Where the symbols take the units:
* | ve bo le tu gu zu
s381 | s739 s111 s697 s790 s923 s86
s291 | s500 s721 s843 s998 s246 s497
s539 | s984 s734 s801 s307 s890 s244
s112 | s954 s998 s831 s270 s79 s818
s530 | s274 s592 s316 s128 s571 s339
s428 | s112 s904 s79 s259 s86 s270
s109 | s635 s194 s555 s470 s940 s778
s270 | s818 s831 s112 s846 s428 s563
s359 | s638 s611 s686 s635 s194 s861
s369 | s890 s339 s14 s82 s102 s334
s798 | s307 s890 s334 s187 s82 s111
s611 | s685 s853 s819 s686 s754 s571
s831 | s940 s291 s998 s112 s904 s954
s550 | s291 s526 s246 s904 s851 s998
s500 | s835 s375 s21 s497 s843 s194
s778 | s797 s359 s635 s195 s109 s231
s635 | s861 s686 s359 s778 s555 s797
s48 | s853 s778 s195 s754 s821 s819
s555 | s359 s835 s194 s109 s497 s635
s497 | s194 s21 s500 s940 s291 s555
s195 | s231 s635 s778 s48 s470 s853
s790 | s86 s697 s381 s173 s274 s734
s231 | s924 s861 s797 s853 s778 s535
s415 | s798 s369 s82 s592 s535 s187
s853 | s535 s797 s231 s819 s195 s336
s571 | s316 s336 s685 s638 s611 s530
s851 | s246 s984 s244 s616 s307 s550
s375 | s48 s470 s821 s21 s563 s754
s754 | s819 s195 s48 s835 s375 s611
s638 | s530 s685 s571 s861 s686 s128
s244 | s526 s259 s984 s851 s539 s246
s274 | s381 s187 s923 s339 s316 s790
s336 | s415 s924 s535 s685 s853 s592
s998 | s497 s843 s291 s831 s550 s940
s526 | s721 s270 s846 s246 s984 s843
s339 | s790 s923 s274 s14 s530 s173
s904 | s998 s246 s550 s79 s616 s831
s111 | s851 s539 s307 s697 s798 s616
s187 | s111 s334 s798 s923 s415 s697
s861 | s128 s571 s638 s797 s359 s102
s259 | s270 s79 s428 s984 s734 s846
s316 | s923 s415 s592 s530 s685 s274
s21 | s754 s821 s375 s500 s721 s835
s246 | s843 s846 s526 s550 s244 s291
s819 | s336 s231 s853 s611 s48 s685
s835 | s611 s48 s754 s194 s21 s686
s801 | s259 s86 s734 s539 s173 s984
s818 | s470 s940 s954 s563 s112 s821
s954 | s109 s497 s940 s818 s831 s470
s307 | s244 s801 s539 s111 s334 s851
s194 | s686 s754 s835 s555 s500 s359
s14 | s173 s274 s339 s369 s128 s890
s923 | s697 s798 s187 s274 s592 s381
s940 | s555 s500 s497 s954 s998 s109
s102 | s14 s530 s128 s924 s861 s369
s984 | s846 s428 s259 s244 s801 s526
s334 | s539 s173 s890 s798 s369 s307
s846 | s563 s112 s270 s526 s259 s721
s592 | s187 s82 s415 s316 s336 s923
s821 | s195 s109 s470 s375 s818 s48
s924 | s369 s128 s102 s535 s797 s82
s128 | s339 s316 s530 s102 s638 s14
s173 | s734 s381 s790 s890 s339 s801
s697 | s616 s307 s111 s381 s187 s739
s843 | s21 s563 s721 s291 s526 s500
s79 | s831 s550 s904 s428 s739 s112
s721 | s375 s818 s563 s843 s846 s21
s82 | s334 s14 s369 s415 s924 s798
s563 | s821 s954 s818 s721 s270 s375
s685 | s592 s535 s336 s571 s819 s316
s739 | s904 s851 s616 s86 s697 s79
s535 | s82 s102 s924 s336 s231 s415
s797 | s102 s638 s861 s231 s635 s924
s86 | s79 s616 s739 s734 s381 s428
s616 | s550 s244 s851 s739 s111 s904
s734 | s428 s739 s86 s801 s790 s259
s470 | s778 s555 s109 s821 s954 s195
s686 | s571 s819 s611 s359 s835 s638
s890 | s801 s790 s173 s334 s14 s539

The rows follow the links: the fewer symbols apart two units are, the more alike their rows tend to be.

Each row is also shifted at random along 4 hidden directions that mean nothing.

Some units, each with a row of numbers:
s244: -2,5,23,-6,0,7,2,15,-6,-2,-14,-11,-16,-29,10,-3,-17,-4,17,0,-5,-4,0,6,-13,-3,-21,-10,-1,-2,11,5,-9,-1,0,6,1,1,1,8,12,6,-20,-22,-8,-2,-13,14,12,-7,-7,20,12,-4,8,-20,-12,14,2,-7,-14,-6,-1,-9,3,-9,4,16,-4
s307: -17,11,5,6,-9,-6,-3,7,-6,12,4,-20,-2,0,28,10,-3,-8,-1,-2,19,9,-3,5,-11,12,0,3,1,-19,12,-13,-4,9,-17,16,-7,1,-21,5,3,10,7,-1,11,-21,-6,14,4,15,5,12,12,-21,-10,-14,9,5,-12,-8,2,12,-8,-9,16,1,-8,11,6
s904: 9,6,18,10,-6,6,0,21,7,-1,-4,2,-2,-28,18,7,-24,-20,21,0,-5,-32,13,5,-16,-9,-20,-8,-26,-16,11,27,-22,-5,10,-8,-4,14,6,5,22,11,-15,-22,-4,14,9,3,-8,-12,4,18,-16,-9,20,-8,-19,4,0,-5,-1,0,-6,-5,2,-14,-12,27,-5
s259: -24,8,23,4,-6,10,-8,19,-2,-2,-8,-2,-13,-21,13,-10,-6,-8,19,5,0,-5,1,14,-14,1,-19,-7,3,-11,19,11,-14,0,-9,5,-7,3,-8,4,13,3,-19,-4,0,-12,3,20,15,1,4,0,19,-12,-5,-18,1,2,6,-2,5,8,-4,-3,3,-6,-1,24,-5
s334: -64,9,0,-20,2,-6,4,2,-12,1,-9,-17,-8,-7,7,9,-9,-3,4,-8,-1,27,-15,-9,-13,-2,-9,1,20,1,3,-9,11,-6,-7,14,6,-20,3,6,-6,-1,-5,-16,4,-8,-17,19,10,2,-4,12,13,7,-2,-17,11,9,-6,-5,-26,-12,-4,-5,7,7,2,3,-11
s291: -8,-17,23,2,-3,5,8,14,6,-12,-12,3,-19,-22,-1,-2,-22,3,17,-5,-13,-33,22,8,1,-7,-18,-2,-28,14,-1,17,-3,-3,25,-12,-6,18,27,6,29,4,-22,-24,-18,21,2,-3,1,-17,-15,14,-5,-16,20,0,-20,14,10,5,4,-8,3,1,-10,-27,6,15,1
s798: -29,9,0,-12,0,-9,8,4,-10,3,3,-17,-6,-11,5,15,-8,-2,0,-2,1,8,-9,-20,-14,-10,-2,-12,14,1,-7,12,15,-4,5,15,4,-11,12,-9,-5,2,-3,-17,2,9,-22,8,-12,-2,3,-10,3,6,-1,-19,0,5,-9,6,-17,-5,-6,-5,13,25,-8,-3,-13
s778: 17,-7,6,12,2,-7,-9,-2,0,-10,17,19,6,5,-18,-8,11,7,-19,4,-21,-10,12,-1,1,11,12,-3,-1,-2,19,20,-12,-22,4,-7,3,2,4,2,3,-5,4,16,10,10,14,2,-5,5,-3,-19,1,-10,2,16,13,-7,18,16,16,10,-8,17,-20,-3,3,-11,-13
s563: 5,-18,11,-3,-3,15,1,-7,7,-18,-20,15,-8,-3,-9,-15,6,-6,30,9,-9,3,-5,12,-1,-15,-18,9,2,14,-3,-6,7,1,9,-18,-7,-3,18,-9,4,-3,-14,0,-16,-6,6,3,12,-14,9,-5,2,17,-5,7,5,-10,4,-3,3,-16,12,3,-10,-4,0,8,4
s861: -7,8,-18,-5,12,-4,1,-7,3,8,10,5,7,7,-21,-1,3,16,-25,-1,-7,-6,5,-10,16,6,18,-11,-2,10,-9,5,-3,-1,5,1,14,2,-6,0,-15,-5,10,4,-2,18,-8,-20,-8,0,-11,-2,-13,12,10,7,-15,7,5,5,-1,4,5,1,-5,1,12,-21,-2
s336: 62,1,-19,-1,18,-2,-5,10,-13,11,9,5,13,6,-14,0,-2,23,-28,-13,-1,4,-6,-10,13,4,17,-7,9,8,-10,10,9,-3,-7,18,4,-5,-1,4,-13,-24,2,15,19,7,6,1,-4,11,-13,-23,9,-3,4,-2,4,-4,8,9,-3,11,-10,13,-1,8,11,-22,-16
s821: -43,-13,3,2,-14,0,4,-28,18,-15,0,12,-6,17,-13,-15,25,-4,10,19,-2,1,5,7,8,-2,5,7,-3,7,-1,-13,1,5,8,-24,-2,5,5,-15,-4,14,11,13,-19,-2,1,-17,-1,-8,12,-5,-10,12,-14,21,1,-9,3,2,18,-7,16,-1,-10,1,-6,-5,19
s853: -35,12,-9,11,3,-10,-2,-3,9,3,24,12,10,4,-15,6,0,5,-28,0,-11,-25,22,-8,8,11,20,-11,-17,-7,7,24,-20,-11,10,-4,12,12,-5,3,1,2,12,2,5,30,6,-22,-20,1,-8,0,-22,-7,16,15,-15,7,10,11,14,15,-4,7,-12,-8,0,-8,-4
s940: -20,-18,10,13,-8,11,-8,-4,9,-14,-8,20,-1,9,-1,-13,13,-6,15,5,-4,3,2,19,1,2,-7,19,-3,3,13,-9,-1,-5,-2,-19,-11,2,6,1,12,-5,-3,17,-1,-15,25,9,13,0,6,-9,9,-10,-10,16,21,-15,8,2,18,-1,2,12,-13,-14,-1,11,7
s924: -12,7,-20,-11,18,4,-6,5,-11,8,-3,9,12,8,-14,1,-3,12,-19,-15,-5,19,-16,-4,10,5,8,5,15,9,-1,-4,5,-9,-14,11,10,-17,-5,13,-13,-26,1,9,18,-5,8,8,10,9,-13,-5,12,7,7,0,14,-2,5,-3,-14,1,-5,13,-4,-2,17,-11,-16
s571: -74,13,-16,-13,12,1,3,-12,2,3,0,8,-1,6,-27,-9,6,15,-16,3,-8,11,-6,-5,15,0,13,-10,17,17,-6,-1,2,-1,0,2,17,-6,-6,-1,-21,-9,3,3,-7,9,-15,-14,6,-1,-10,-5,-2,24,4,2,-10,7,7,3,-11,-4,11,1,-9,4,17,-16,-6
s187: -9,2,2,8,-1,-17,-5,23,-19,13,20,-20,-8,1,14,10,-3,16,-21,-9,15,1,0,-9,-5,13,7,-6,5,-6,3,14,16,1,-9,31,-11,1,-2,-3,8,-7,0,6,23,-4,-5,20,-9,21,-9,-33,27,-37,-16,-21,14,2,0,15,8,24,-22,5,14,16,-5,-6,-15
s79: 11,5,15,7,-3,14,-8,18,-3,1,-14,2,-5,-13,16,-3,-9,-12,19,-2,2,-1,-2,17,-10,3,-19,5,-6,-12,16,-3,-15,2,-12,1,-9,2,-11,12,15,0,-15,-2,4,-19,13,18,19,3,3,15,13,-12,2,-10,5,-2,1,-12,-1,4,-4,0,4,-18,0,24,1
s954: 39,-21,18,16,-6,0,-4,15,3,-12,0,16,1,-5,4,1,-10,0,6,-8,-15,-26,16,11,-3,2,-10,14,-27,0,12,18,-7,-16,12,-14,-15,13,21,9,32,-3,-11,-1,6,8,27,10,-2,-3,-6,-1,-2,-30,10,13,10,-6,13,8,17,3,-11,17,-15,-25,-3,10,-5
s819: -33,9,-18,-7,7,3,-4,-23,10,1,-1,14,15,17,-20,-7,13,1,-13,2,-10,17,-5,0,13,6,14,9,9,3,3,-20,-13,-5,-7,-14,17,-10,-15,7,-21,-3,14,11,-4,-3,4,-17,11,0,-3,18,-13,24,6,21,2,0,3,-8,-8,-8,13,5,-14,-10,14,-11,6
s721: 42,-20,11,-4,-5,12,7,-5,7,-18,-16,10,-7,-7,-8,-13,3,-5,31,11,-6,-6,-1,5,0,-22,-17,1,0,15,-14,4,11,4,15,-17,-7,1,24,-16,4,0,-17,-6,-21,3,-1,-3,0,-19,11,-10,-6,20,-4,4,-4,-10,2,3,0,-16,12,0,-7,7,-7,4,5
s112: 14,-13,14,13,-4,7,-1,14,4,3,-8,0,-14,-5,11,-9,-5,7,12,-2,10,-20,15,22,9,6,-11,2,-23,3,-2,-4,0,17,5,-1,-18,21,0,4,23,2,-10,0,-9,-8,12,1,7,-1,-7,2,10,-27,-2,-2,-9,4,5,-1,18,11,1,-2,1,-23,4,14,12
s616: 31,1,16,-7,0,7,1,7,-10,6,-12,-19,-14,-11,12,-10,1,5,13,3,13,14,-9,10,-5,5,-14,-3,15,-2,2,-17,4,16,-16,16,-4,-3,-15,2,-1,7,-10,-4,-4,-25,-15,16,19,5,0,7,25,-5,-12,-20,-1,9,-3,-10,-6,2,3,-12,12,1,7,5,6
s539: -19,11,4,-4,-10,-3,4,-3,-4,12,-4,-22,-5,-2,21,6,1,-12,8,6,17,13,-8,2,-9,3,-4,-2,5,-14,3,-20,-2,13,-13,10,-2,-3,-19,-1,-6,14,6,-9,-1,-19,-15,5,5,5,8,17,5,0,-9,-13,-2,9,-14,-13,-8,-2,2,-16,16,7,-9,9,11
s270: 46,-8,4,3,-6,16,4,-3,8,-1,-16,0,-6,-3,8,-8,0,-5,26,8,15,-6,-1,13,7,-11,-13,1,-10,3,-17,-13,4,24,4,-9,-11,11,1,-10,4,6,-6,0,-19,-11,1,-10,4,-10,9,4,-6,11,-5,-2,-15,-6,-9,-12,5,-5,15,-11,9,-1,-4,8,20
s611: -5,6,-13,9,1,-4,-6,-14,8,0,16,18,15,14,-14,-5,14,0,-19,6,-9,-3,6,-3,9,5,19,-3,1,-6,8,8,-16,-11,-3,-9,10,0,-10,-2,-11,-3,15,18,8,7,12,-13,-7,6,6,-7,-12,6,2,19,4,-7,8,5,14,9,1,9,-11,2,0,-11,-1
s339: -86,11,-15,-13,1,-8,8,-5,-2,9,1,-18,-7,6,2,10,1,3,-6,-4,10,12,-10,-13,4,-2,6,-3,12,5,-14,-9,16,8,0,12,4,-6,-1,-6,-13,2,7,-9,-2,1,-22,-5,-5,2,-4,-3,2,9,-6,-11,-6,8,-13,2,-13,-3,2,-8,12,16,0,-4,1
s550: 40,4,9,16,-9,13,-7,15,4,4,-2,2,0,-8,19,-6,0,-14,20,6,17,-12,1,16,-5,-2,-13,-1,-10,-17,5,4,-12,14,-8,-2,-15,12,-12,-3,11,2,-8,8,3,-14,16,8,2,2,15,-8,2,-9,-8,-7,-1,-10,-3,-6,15,14,-4,-4,11,-2,-15,21,7
s470: 30,-16,1,2,-9,-4,8,-29,16,-15,8,6,1,10,-14,-5,18,-4,6,20,-5,-12,11,-6,3,-12,6,-2,-7,10,-14,-1,6,4,22,-22,1,10,17,-22,-4,16,8,2,-23,16,-7,-26,-17,-16,14,-8,-27,20,-4,20,-12,-7,-2,9,13,-11,16,-4,-9,14,-11,-13,17

From each start, follow one symbol. Which unit do you reach?
Answer with the unit's name.
start -2,-8,13,9,1,-12,-3,1,4,-15,19,16,0,-6,-20,-1,-1,6,-21,0,-31,-26,24,-7,-3,8,10,-8,-10,1,20,34,-14,-31,19,-11,8,7,16,7,13,1,-2,-1,3,28,8,-3,-12,-2,-10,-6,-8,-17,14,15,0,4,22,19,14,6,-8,15,-25,-10,5,-7,-15
gu	s470
start -7,5,6,9,-10,19,-3,3,10,1,-12,3,-4,-5,15,-10,2,-16,27,12,13,-3,-5,19,-3,-9,-15,2,-5,-10,1,-8,-10,17,-6,-9,-10,8,-13,-5,3,7,-7,2,-11,-16,7,0,8,-6,16,4,-3,9,-8,-3,-7,-8,-7,-12,7,0,10,-8,8,-2,-9,21,13
tu	s550
start -38,-17,19,10,-6,12,-2,9,6,-11,-11,9,-21,-4,-4,-19,5,7,18,7,-1,-10,9,19,3,0,-12,5,-6,10,4,3,6,7,5,-9,-15,12,11,-3,18,-4,-18,4,-12,-8,8,9,16,-6,-3,-17,19,-15,-12,-2,3,-3,14,9,19,4,4,5,-9,-12,5,12,4
gu	s526
start 52,1,16,3,2,13,-5,21,-8,2,-17,-1,-1,-19,16,-2,-17,-8,18,-9,0,-1,-3,14,-11,1,-21,4,-3,-10,11,-2,-10,-1,-12,3,-6,0,-5,15,14,-3,-17,-7,6,-17,10,20,18,1,0,18,13,-11,6,-11,3,2,2,-15,-8,-2,-6,-1,4,-18,4,21,-2
gu	s86
start 26,4,0,-14,6,-2,-3,6,-20,9,-16,-18,9,0,20,14,-13,-6,0,-21,4,36,-21,2,-12,10,-9,21,15,-6,10,-32,6,-6,-26,14,1,-24,-10,28,-3,-8,4,-7,20,-32,4,29,24,14,-8,37,21,-9,7,-10,26,7,-11,-24,-31,-12,-9,-1,10,-15,8,7,-6
gu	s274
start -4,5,-16,-4,13,-4,-2,5,-6,6,8,6,4,6,-19,-2,3,20,-26,-7,-4,1,-1,-8,13,6,14,-9,9,10,-7,9,3,-2,-2,12,7,-4,-4,1,-13,-16,2,10,9,10,-3,-6,-2,6,-13,-19,7,4,2,-1,-2,0,9,8,-2,9,-3,8,-6,5,16,-18,-12
ve	s592
start -33,11,-21,2,3,-1,-4,-19,8,5,12,9,9,17,-20,-7,20,8,-18,10,2,6,-1,-4,16,3,22,-8,7,2,-3,-2,-6,4,-2,-4,13,0,-15,-10,-23,-2,16,18,-3,4,-3,-22,-4,4,4,-13,-11,20,-6,12,-8,-3,4,3,10,8,11,0,-5,13,4,-16,5
tu	s853
start -23,4,-7,-14,5,-14,11,9,-11,10,3,-21,-2,-5,8,21,-19,7,-13,-17,3,0,0,-19,-1,0,3,-4,-3,6,-12,3,14,0,8,17,3,-3,10,4,2,0,2,-22,3,14,-21,-1,-12,0,-16,11,-4,-6,12,-12,-9,17,-10,5,-20,-6,-8,-5,11,3,1,-6,-7
zu	s790
start -13,2,-10,-19,6,-7,6,1,-14,9,-6,-21,-4,2,5,11,-2,10,-8,-11,10,23,-16,-11,0,2,2,2,16,8,-14,-17,24,5,-8,21,2,-13,0,2,-11,-5,5,-8,6,-8,-18,8,4,8,-7,2,14,3,-6,-16,8,8,-12,-3,-22,-8,-3,-5,12,11,6,-10,-3
le	s187
start -25,11,-21,-6,16,0,-8,7,-11,9,-2,8,14,12,-9,4,-1,9,-19,-16,-3,21,-16,-1,8,7,7,8,16,4,2,-4,4,-9,-17,11,7,-17,-8,16,-15,-27,3,13,22,-10,13,11,13,13,-13,-7,12,3,4,2,16,-4,3,-4,-12,3,-8,15,-2,-3,15,-8,-16
zu	s369
start 60,-21,15,10,7,-11,-7,5,-8,-9,8,9,-2,5,-17,-7,0,25,-28,-10,-19,-10,22,5,9,25,9,9,-11,9,15,6,-2,-18,2,-1,-4,7,8,18,18,-7,2,10,10,6,16,7,4,9,-21,-1,18,-37,7,15,14,7,24,13,16,10,-12,16,-22,-26,17,-16,-7
bo	s195
start -13,6,20,4,-6,-1,-3,15,-8,6,-1,-21,-21,-12,17,-4,-1,7,2,3,15,-1,5,11,-7,13,-7,-7,1,-9,11,-5,-1,14,-12,21,-8,9,-16,5,11,8,-9,-6,0,-17,-11,14,12,11,-6,3,28,-28,-13,-23,-3,13,1,-2,7,14,-8,-11,12,-2,6,10,5
gu	s697
start 72,0,-13,-4,8,-2,-1,-20,4,-8,5,18,26,8,-19,-2,10,-5,-8,4,-17,7,-6,-11,1,-6,14,0,9,2,-2,0,-8,-17,2,-16,14,-11,3,-3,-19,-1,10,9,1,10,6,-14,-8,-5,11,3,-23,27,9,21,1,-10,2,-2,-6,-12,5,8,-15,8,-2,-16,-4
bo	s611
start 21,5,20,12,-8,-10,0,22,-8,9,13,-24,-15,-18,22,9,-16,5,-6,-2,11,-24,17,-1,-10,12,-4,-16,-16,-14,8,17,-5,10,1,22,-10,20,-10,3,19,14,-6,-13,4,4,-9,7,-10,8,-7,1,12,-37,0,-23,-15,15,-1,6,12,20,-13,-12,14,0,-7,8,0
bo	s616
start -2,-10,13,5,-7,12,6,4,11,-4,-10,3,-16,-8,1,-10,-1,1,22,8,5,-18,8,12,7,-9,-13,-4,-16,9,-11,1,3,17,13,-8,-10,17,10,-10,12,8,-13,-8,-21,2,-2,-9,3,-13,1,-4,-4,0,-3,-2,-19,2,1,2,10,-2,11,-8,1,-5,0,11,12
le	s998
